Below are the code and all the weights of a small trained network. Each question names an input and a target symbol and asks about switching units off, where a switched-off unit gives its printed mean instead of its output.

import numpy as np


def w(rows, s, z=0):
    codes = np.array(rows[::2]) - 128.0
    scale = np.full(codes.shape[1], s)
    scale[-1] = z or s
    return codes * scale


def norm(h):
    return h / np.sqrt((h * h).mean(-1, keepdims=True) + 1e-5)


def f(y):
    return np.maximum(y, 0)


def softmax(a):
    e = np.exp(a - a.max(-1, keepdims=True))
    return e / e.sum(-1, keepdims=True)


def log_softmax(a):
    a = a - a.max(-1, keepdims=True)
    return a - np.log(np.exp(a).sum(-1, keepdims=True))


def net(x, mask):
    ids = ['αβγδζηθλμξπστφω'.index(c) for c in x.split()]
    T = len(ids)
    res = E[ids] + P[:T]
    u = 0
    for l in range(2):
        r = norm(res)
        for j in range(3):
            rows = slice(2 * j, 2 * j + 2)
            q, k, v = (r @ M[l][rows].T for M in (Q, K, V))
            z = softmax(np.where(np.tri(T) > 0, q @ k.T / 2**0.5, -1e9)) @ v
            o = O[l][rows]
            res = res + np.where(mask[u + j], z, o[:, -1]) @ o[:, :-1]
        u += 3
        y = f(norm(res) @ A[l][:, :-1].T + A[l][:, -1])
        res = res + np.where(mask[u : u + 16], y, B[l][:, -1]) @ B[l][:, :-1]
        u += 16
    return log_softmax(norm(res)[-1] @ U[:, :-1].T + U[:, -1])


Q, K, V, O, A, B = {}, {}, {}, {}, {}, {}
E = w([
[175,138,106,142,172],'α',
[120,154,110,164,187],'β',
[120,163,64,125,114],'γ',
[152,90,77,162,194],'δ',
[82,186,101,71,168],'ζ',
[72,153,100,155,126],'η',
[113,104,128,163,229],'θ',
[66,127,87,117,118],'λ',
[132,113,106,164,152],'μ',
[142,48,101,149,25],'ξ',
[87,108,169,65,69],'π',
[104,131,154,104,179],'σ',
[177,181,165,39,94],'τ',
[252,79,123,142,70],'φ',
[164,141,202,201,133],'ω',
],0.012)
P = w([
[109,182,84,156,139],'0',
[106,180,83,157,137],'1',
[73,14,84,20,172],'2',
[113,171,112,143,117],'3',
[118,174,114,144,117],'4',
[105,2,121,31,144],'5',
[122,158,146,135,97],'6',
[123,162,144,143,91],'7',
[135,17,156,52,121],'8',
[119,147,144,129,93],'9',
],0.0078)
Q[0] = w([
[144,129,128,71,129],'0.h0',
[139,106,120,145,169],'0.h0',
[42,37,139,93,190],'0.h1',
[182,36,137,2,198],'0.h1',
[107,59,201,131,156],'0.h2',
[108,65,82,143,180],'0.h2',
],0.0082)
K[0] = w([
[84,132,113,178,151],'0.h0',
[124,108,107,125,70],'0.h0',
[132,172,203,26,144],'0.h1',
[214,55,255,207,176],'0.h1',
[151,137,88,160,91],'0.h2',
[150,93,180,180,85],'0.h2',
],0.0088)
V[0] = w([
[160,158,123,47,115],'0.h0',
[115,102,79,133,110],'0.h0',
[147,22,2,86,205],'0.h1',
[148,158,141,130,97],'0.h1',
[47,69,120,127,150],'0.h2',
[166,114,138,130,141],'0.h2',
],0.0022)
O[0] = w([
[87,167,156,145,134,120],'0.h0',
[114,85,113,145,183,205],'0.h0',
[158,97,102,194,2,255],'0.h1',
[136,146,135,121,157,93],'0.h1',
[148,64,92,158,110,202],'0.h2',
[123,135,135,104,149,52],'0.h2',
],0.0015,0.0005)
A[0] = w([
[113,247,101,156,108,139],'0.n0',
[97,148,189,216,128,143],'0.n1',
[139,140,150,133,201,141],'0.n2',
[103,219,179,168,189,51],'0.n3',
[198,139,122,183,50,46],'0.n4',
[125,119,75,77,101,77],'0.n5',
[193,73,109,179,160,154],'0.n6',
[180,215,47,161,135,150],'0.n7',
[109,97,159,196,181,33],'0.n8',
[102,179,52,213,78,132],'0.n9',
[54,157,94,130,52,62],'0.n10',
[115,91,115,79,153,106],'0.n11',
[170,223,154,177,102,192],'0.n12',
[203,179,82,180,172,117],'0.n13',
[135,60,205,139,140,5],'0.n14',
[115,126,225,125,57,133],'0.n15',
],0.012,0.003)
B[0] = w([
[61,161,52,123,226,252],'0.n0',
[193,65,177,127,175,179],'0.n1',
[99,100,121,148,55,187],'0.n2',
[150,48,102,250,95,210],'0.n3',
[205,109,202,97,54,180],'0.n4',
[80,106,166,97,164,190],'0.n5',
[56,161,154,79,157,208],'0.n6',
[76,216,174,170,181,254],'0.n7',
[107,162,214,93,126,171],'0.n8',
[26,48,62,178,126,248],'0.n9',
[33,124,165,105,116,215],'0.n10',
[105,47,148,101,177,187],'0.n11',
[175,178,141,139,242,218],'0.n12',
[91,180,213,213,86,224],'0.n13',
[159,46,105,106,182,154],'0.n14',
[170,150,57,82,94,199],'0.n15',
],0.019,0.0068)
Q[1] = w([
[170,65,104,157,215],'1.h0',
[132,99,209,1,160],'1.h0',
[78,169,72,196,79],'1.h1',
[160,162,91,93,109],'1.h1',
[139,51,127,117,130],'1.h2',
[81,154,25,174,72],'1.h2',
],0.02)
K[1] = w([
[188,98,104,122,181],'1.h0',
[253,148,90,108,59],'1.h0',
[12,166,127,127,170],'1.h1',
[132,206,70,97,134],'1.h1',
[206,134,76,135,89],'1.h2',
[32,133,117,164,122],'1.h2',
],0.022)
V[1] = w([
[136,175,32,97,131],'1.h0',
[109,104,91,145,3],'1.h0',
[90,101,92,90,97],'1.h1',
[94,137,155,120,27],'1.h1',
[132,135,80,79,146],'1.h2',
[135,214,184,78,162],'1.h2',
],0.016)
O[1] = w([
[66,153,73,29,155,64],'1.h0',
[55,30,39,162,95,2],'1.h0',
[57,157,62,155,75,141],'1.h1',
[52,145,166,190,112,81],'1.h1',
[27,145,136,167,134,90],'1.h2',
[120,164,145,97,2,131],'1.h2',
],0.0077,0.0059)
A[1] = w([
[119,139,148,154,78,100],'1.n0',
[127,99,153,124,182,49],'1.n1',
[115,123,74,207,163,80],'1.n2',
[190,129,151,175,190,209],'1.n3',
[105,215,109,42,47,94],'1.n4',
[143,250,147,103,116,87],'1.n5',
[176,146,131,153,131,68],'1.n6',
[135,145,188,103,61,52],'1.n7',
[72,194,69,132,116,22],'1.n8',
[64,154,121,68,131,54],'1.n9',
[148,110,125,232,107,4],'1.n10',
[143,219,140,140,103,36],'1.n11',
[123,157,166,192,178,126],'1.n12',
[83,174,57,90,127,101],'1.n13',
[208,180,119,192,135,158],'1.n14',
[129,96,70,144,49,164],'1.n15',
],0.016,0.0037)
B[1] = w([
[99,131,110,83,162,150],'1.n0',
[122,158,109,198,124,185],'1.n1',
[216,137,84,116,61,213],'1.n2',
[149,162,72,60,110,221],'1.n3',
[111,208,252,140,129,182],'1.n4',
[96,152,13,133,145,175],'1.n5',
[88,171,159,150,107,141],'1.n6',
[158,17,118,111,86,153],'1.n7',
[206,126,186,69,126,191],'1.n8',
[145,209,118,112,81,214],'1.n9',
[153,98,74,24,105,173],'1.n10',
[82,143,40,164,86,153],'1.n11',
[156,24,191,100,142,254],'1.n12',
[153,94,149,30,118,197],'1.n13',
[80,211,110,199,57,176],'1.n14',
[52,170,114,207,162,162],'1.n15',
],0.026,0.0087)
U = w([
[115,185,122,233,146,165],'α',
[182,104,98,221,129,199],'β',
[92,146,159,123,239,116],'γ',
[65,107,193,169,105,123],'δ',
[219,101,120,46,185,105],'ζ',
[115,57,45,135,220,146],'η',
[150,15,174,116,44,121],'θ',
[40,82,40,2,85,2],'λ',
[139,87,218,194,185,141],'μ',
[44,80,62,180,77,144],'ξ',
[138,194,218,74,71,90],'π',
[162,105,30,122,59,152],'σ',
[130,198,29,114,156,150],'τ',
[123,143,112,164,1,137],'φ',
[213,164,176,188,133,159],'ω',
],0.009,0.0053)

Each question gives the input, a string of symbols that net reads in full, and the target symbol t.
The units are the heads (2 rows each of Q, K, V and O) and the neurons (one row each of A and B). Each row of codes is followed by its name. A weight is (code - 128) times the scale printed after its matrix; where a second scale follows, it is the last column's (O, A, B and U).
mask holds one flag per unit, layer by layer, with each layer's heads first. A switched-off unit (its flag False) gives its mean, the last column of its rows in O or B, instead of its output. The means were averaged over made-up inputs and are rounded, as every weight is.
A unit's drop is (log p(t) with every unit on - log p(t) with that unit switched off) / (log p(t) with every unit on - log p(t) with every unit switched off).
The circuit of an input: a set's keep is (log p(t) with only the set's units on - log p(t) with every unit switched off) / (log p(t) with every unit on - log p(t) with every unit switched off). Starting from the 12 units with the biggest drops (on a tie, the unit counted first), units are removed one at a time, each time the one whose removal leaves the highest keep (on an exact tie, the one counted first), for as long as the keep stays at least 0.8.
circuit, biggest first: the units of the circuit, biggest drop first
top k neurons: the k neurons with the biggest drops, biggest first
k most important neurons of layer l: the k neurons of layer l with the biggest drops, biggest first
input σ λ θ σ γ, target γ: circuit, biggest first => 0.n0, 0.n7, 1.n12
input φ μ π, target θ: 4 most important neurons of layer 0 => 0.n0, 0.n12, 0.n4, 0.n5
input τ γ ξ σ θ ω β π α, target λ: 3 most important neurons of layer 0 => 0.n3, 0.n6, 0.n9
input θ φ τ η τ λ, target π: top 4 neurons => 0.n6, 0.n9, 1.n4, 0.n12
input ξ γ ζ, target ξ: circuit, biggest first => 0.n0, 0.n4, 1.h0, 1.n8
input π ξ γ μ σ η π ξ π, target λ: top 3 neurons => 0.n15, 0.n9, 0.n3
input π μ α ξ σ γ, target η: top 3 neurons => 0.n10, 0.n3, 0.n9
input π π α α λ β λ γ α, target λ: top 4 neurons => 0.n3, 0.n1, 0.n6, 0.n12
input τ ζ ξ, target π: top 3 neurons => 0.n9, 1.n4, 0.n12
input ω β φ τ π γ θ ξ ζ, target ξ: 3 most important neurons of layer 0 => 0.n0, 0.n7, 0.n4
input γ ξ δ, target ξ: 2 most important neurons of layer 0 => 0.n12, 0.n0
input π τ δ φ α τ ω δ τ, target ζ: top 4 neurons => 0.n4, 0.n11, 0.n7, 0.n5
input φ β γ ω β τ, target ζ: top 3 neurons => 0.n4, 0.n11, 0.n1
input γ μ τ γ β π α α δ β, target β: circuit, biggest first => 0.n3
input π π π ξ π β ω σ θ, target ζ: circuit, biggest first => 0.n14, 0.n9
input π μ π τ θ ξ, target π: top 2 neurons => 1.n4, 0.n9
input τ π ζ ω, target ω: circuit, biggest first => 0.n1, 1.n14, 1.h0
input δ ζ θ ω, target ω: top 3 neurons => 0.n1, 1.n14, 0.n12
input τ λ β η σ γ, target η: 4 most important neurons of layer 0 => 0.n3, 0.n7, 0.n13, 0.n6
input η β π ξ ξ τ ω σ, target σ: top neuron => 0.n3
input η α σ φ φ α α, target α: top neuron => 0.n7
input δ β γ τ, target τ: top 2 neurons => 1.n5, 0.n12
input ζ β α α θ φ, target θ: top 2 neurons => 0.n0, 0.n9
input γ ζ π φ, target φ: 3 most important neurons of layer 0 => 0.n4, 0.n0, 0.n12
input ξ σ α, target η: 3 most important neurons of layer 1 => 1.n4, 1.n14, 1.n12
